In the rows, 128 means zero.
Each row has a class, written after it.
[118 126 143 128 115 129 112 119 137 126 130 140 123 130 130 114 129 131
 119 131 119 132 133 136 125 130 127 126 122 125 127 124 122 122 129 152
 138 128 128 130 132] => bol
[126 121 150 154 125 128 124 108 133 150 131 124 128 124 131 145 131 137
 100 129 127 126 125 135 136 131 136 132 109 136 129 128 135 118 132 163
 127 136 136 133 138] => diba
[130 122 142 140 130 118 138 118 134 154 127 126 126 126 131 145 133 122
 114 131 127 126 124 149 129 131 144 134 102 136 131 118 138 105 131 179
 122 140 137 131 142] => diba
[115 133 166 118 110 136 102 111 156 153 122 143 123 125 117 113 111 115
 121 131  98 137 123 163 113 135 135 133  89 136 125  87 133 114 129 194
 128 132 133 129 148] => dib
[135 117 156 128 127 125 115 162 149 186 136 141 122 145 134 145 136 109
 116 165  92 158 147 138 126 134 142 124  84 125 130 131 113  83 114 159
 131 133 130 129 119] => dib
[123 131 146 141 113 126 113 124 136 136 132 134 120 117 140 127 129 131
 116 133 116 137 132 138 132 132 128 127 114 129 130 121 120 115 125 177
 131 133 133 126 134] => bol
[117 129 146 132 117 130 108 121 132 125 136 138 119 122 140 134 136 135
 109 133 123 143 131 143 128 131 117 126 126 129 132 117 120 115 121 158
 130 131 131 125 143] => bol
[121 112 137 128 136 128 130 124 142 161 139 132 134 148 126 160 132 124
 124 137 114 129 106 156 111 128 122 121 102 131 123 120 139  94 128 146
 132 124 126 141 138] => dib
[124 125 149 147 123 126 131 129 119 163 126 125 125 125 139 172 126 132
 107 129 131 131 139 147 140 131 136 140 102 105 128 113 134 111 116 157
 121 131 133 128 147] => diba
[113 115 158 156 117 128 118 105 140 146 139 130 123 122 142 150 136 137
  94 135 119 136 115 151 125 135 125 132 103 134 128 122 132  88 127 196
 134 139 137 135 143] => diba
[128 124 143 142 110 127 118 114 128 124 129 127 122 117 138 125 132 134
 111 131 126 134 133 134 135 132 129 129 120 129 129 124 125 117 131 177
 132 131 135 123 138] => bol
[129 124 129 119 126 129 123 121 134 128 133 125 129 136 133 120 127 125
 128 133 127 125 130 133 127 128 126 119 133 125 127 133 120 130 131 136
 137 126 124 130 135] => dib
[127 131 144 122 114 128 117 125 130 137 127 135 121 122 132 116 126 132
 120 132 122 133 141 137 130 130 135 132 123 126 132 117 123 133 129 149
 127 136 129 125 133] => bol
[130 135 145 137 113 126 125 121 129 152 125 130 125 120 131 143 127 120
 118 126 121 129 122 153 128 131 133 135 104 137 132 114 130 115 124 169
 122 136 133 130 146] => diba
[119 127 135 137 120 129 126 119 134 132 128 127 126 125 125 142 128 131
 117 127 125 130 122 143 126 130 130 134 113 134 123 115 134 108 126 159
 126 127 136 129 140] => diba
[128 132 137 132 125 130 109 138 126 144 126 131 125 128 129 134 121 128
 120 136 113 143 135 133 132 132 121 133 113 127 123 112 123 118 114 149
 129 125 136 127 135] => bol
[123 124 140 144 123 124 114 106 131 150 129 125 129 128 136 148 123 132
 112 126 122 129 115 146 127 132 127 138 101 136 131 120 139 109 126 172
 128 128 134 132 143] => diba
[128 130 146 143 112 127 130 133 126 127 127 125 121 119 132 134 131 136
 109 133 124 142 140 145 141 131 130 136 123 133 128 127 120 119 119 150
 125 134 133 118 128] => bol
[119 139 167 112 108 140  92 104 139 158 124 151 124 123 125 116 108 124
 114 123 108 127 138 168 121 132 132 126 108 129 132  93 128 134 129 183
 131 139 124 133 166] => dib
[136 120 138 112 135 132 114 125 129 185 125 130 132 152 132 131 112 123
 129 139 105 124 141 140 130 133 138 123 102 122 119 131 122 126 127 139
 140 118 120 134 143] => dib
[129 138 147 132 114 127 111 132 134 153 127 133 123 126 134 126 121 124
 119 134 110 142 133 137 130 131 134 132 110 129 128 115 117 121 120 164
 127 129 133 125 131] => bol
